Here is a tiny trained network, its code and every weight. The questions are about switching its units off for an input and a class, where a switched-off unit gives its printed mean instead of its output.

import numpy as np


def w(rows, s, z=0):
    codes = np.array(rows[::2]) - 128.0
    scale = np.full(codes.shape[1], s)
    scale[-1] = z or s
    return codes * scale


def f(y):
    return np.maximum(y, 0)


def log_softmax(a):
    a = a - a.max(-1, keepdims=True)
    return a - np.log(np.exp(a).sum(-1, keepdims=True))


def net(x, mask):
    res = np.array(x, float).reshape(1, 8) / 4 @ E
    y = f(res @ A[0][:, :-1].T + A[0][:, -1])
    res = res + np.where(mask, y, B[0][:, -1]) @ B[0][:, :-1]
    return log_softmax(res[-1] @ U[:, :-1].T + U[:, -1])


A, B = {}, {}
E = w([
[128,129,129,128,132,124,129,130],'x0',
[130,130,129,129,129,125,130,129],'x1',
[154,29,49,190,176,65,47,148],'x2',
[226,108,166,80,149,178,101,208],'x3',
[66,79,232,126,139,115,73,148],'x4',
[37,102,74,70,180,163,174,214],'x5',
[122,155,88,2,111,60,41,103],'x6',
[104,227,114,177,91,111,80,214],'x7',
],0.0066)
A[0] = w([
[44,126,69,91,146,148,150,232,75],'n1',
[154,8,148,61,155,144,184,48,61],'n2',
[109,214,160,110,119,108,158,127,135],'n3',
[175,133,148,115,137,122,137,161,255],'n4',
[15,154,88,193,114,87,145,45,107],'n5',
[128,187,159,85,120,152,174,114,57],'n6',
[226,99,153,90,125,166,111,200,72],'n7',
[100,135,153,68,150,84,85,128,104],'n8',
[114,180,199,93,106,148,157,115,76],'n9',
[73,78,207,133,114,134,94,125,190],'n10',
[207,149,152,146,107,131,97,83,135],'n11',
[108,238,115,188,109,117,70,229,85],'n12',
[127,133,91,104,111,107,62,120,114],'n13',
[143,98,60,200,138,65,66,158,103],'n14',
[137,127,112,142,134,114,118,139,75],'n15',
[130,168,82,28,113,112,57,97,53],'n16',
[114,100,165,219,120,193,189,158,69],'n17',
[106,119,106,113,142,136,147,149,248],'n18',
[175,145,138,132,126,157,99,172,96],'n19',
[131,77,105,139,140,113,114,149,71],'n20',
[188,196,183,202,111,85,59,79,73],'n21',
[195,206,4,137,126,131,183,129,138],'n22',
[72,137,214,151,148,90,77,177,96],'n23',
[145,56,87,147,144,92,87,140,65],'n24',
[156,125,137,107,147,156,126,163,63],'n25',
[141,109,132,236,143,156,144,144,88],'n26',
],0.012,0.008)
B[0] = w([
[92,15,144,53,125,92,176,124,224],'n1',
[54,129,138,176,86,161,122,32,221],'n2',
[167,176,121,78,134,159,99,106,209],'n3',
[172,155,93,120,120,84,17,112,234],'n4',
[81,129,114,140,155,107,15,202,249],'n5',
[125,176,133,85,154,174,157,146,178],'n6',
[51,134,123,157,162,125,94,207,194],'n7',
[137,154,133,162,130,77,170,144,178],'n8',
[132,170,120,79,156,191,137,145,190],'n9',
[211,96,93,173,127,167,145,164,227],'n10',
[136,53,125,78,126,107,131,130,203],'n11',
[63,146,132,177,97,159,107,3,248],'n12',
[152,165,128,148,115,76,140,117,182],'n13',
[151,199,131,62,144,197,120,122,232],'n14',
[120,144,143,120,132,146,130,120,135],'n15',
[125,184,153,166,130,43,193,143,204],'n16',
[126,189,147,125,129,40,186,131,213],'n17',
[213,104,129,80,108,89,67,94,236],'n18',
[84,121,126,137,138,126,94,161,164],'n19',
[118,142,141,89,139,162,154,147,158],'n20',
[104,27,139,54,128,94,166,126,213],'n21',
[182,72,129,227,124,188,172,172,254],'n22',
[158,92,125,212,118,180,164,143,197],'n23',
[134,180,140,79,141,190,157,140,191],'n24',
[82,130,133,127,155,128,126,161,143],'n25',
[152,184,132,123,116,55,164,120,201],'n26',
],0.025,0.0094)
U = w([
[137,224,203,122,126,8,184,120,102],'0',
[142,210,172,9,179,214,131,112,100],'1',
[91,11,185,15,125,90,154,105,95],'2',
[45,148,171,163,77,154,93,2,140],'3',
[37,150,131,140,190,95,13,216,101],'4',
[199,96,139,203,123,181,176,158,99],'5',
[180,145,134,81,120,94,64,93,254],'6',
],0.0061,0.016)

Each question gives the input, the list of numbers given to net, and the class t.
The units are the neurons (one row each of A and B). Each row of codes is followed by its name. A weight is (code - 128) times the scale printed after its matrix; where a second scale follows, it is the last column's (A, B and U).
mask holds one flag per neuron, in row order. A switched-off neuron (its flag False) gives its mean, the last column of its row in B, instead of its output. The means were averaged over made-up inputs and are rounded, as every weight is.
A unit's drop is (log p(t) with every unit on - log p(t) with that unit switched off) / (log p(t) with every unit on - log p(t) with every unit switched off).
The circuit of an input: a set's keep is (log p(t) with only the set's units on - log p(t) with every unit switched off) / (log p(t) with every unit on - log p(t) with every unit switched off). Starting from the 12 units with the biggest drops (on a tie, the unit counted first), units are removed one at a time, each time the one whose removal leaves the highest keep (on an exact tie, the one counted first), for as long as the keep stays at least 0.8.
circuit, biggest first: the units of the circuit, biggest drop first
most important unit: the unit with the biggest drop
top k neurons: the k neurons with the biggest drops, biggest first
drop of u: that unit's drop, to one decimal
input [4,-3,-5,-8,-4,3,0,6], class 4: top 2 neurons => (n5; n2)
input [3,-4,5,-1,-8,-6,3,-3], class 5: most important unit => n22
input [7,-6,0,-2,-8,8,0,-4], class 2: top 4 neurons => (n1; n10; n23; n18)
input [4,4,6,1,-7,2,-4,4], class 5: top 2 neurons => (n22; n3)
input [1,7,-6,-2,-7,-3,-6,4], class 5: top 3 neurons => (n22; n14; n16)
input [2,8,1,2,-7,5,-5,-6], class 5: top 2 neurons => (n22; n12)
input [-7,8,2,7,7,7,-2,0], class 2: top 4 neurons => (n1; n5; n22; n18)
input [6,-1,6,4,-4,4,-8,-7], class 0: top 3 neurons => (n17; n26; n12)
input [-5,-1,-7,5,8,-7,1,5], class 5: top 3 neurons => (n23; n10; n14)
input [-7,-1,5,-7,3,-4,3,8], class 3: top 2 neurons => (n12; n7)
input [-1,4,6,2,1,7,1,-1], class 2: top 4 neurons => (n1; n3; n9; n6)
input [4,2,4,7,-7,6,-3,-8], class 3: top 2 neurons => (n2; n5)
input [4,6,-8,-4,-8,4,6,7], class 1: top 2 neurons => (n3; n6)
input [-3,-3,6,8,-2,-4,-6,-3], class 4: circuit, biggest first => (n7)
input [-2,4,4,-8,-8,1,-1,4], class 4: top 2 neurons => (n5; n10)
input [7,8,-7,-6,3,0,-1,4], class 1: drop of n8 => 0.0
input [-7,2,3,0,2,8,4,-5], class 2: drop of n1 => 1.0
input [3,-5,8,-4,-2,-3,-8,-6], class 0: drop of n3 => 0.1
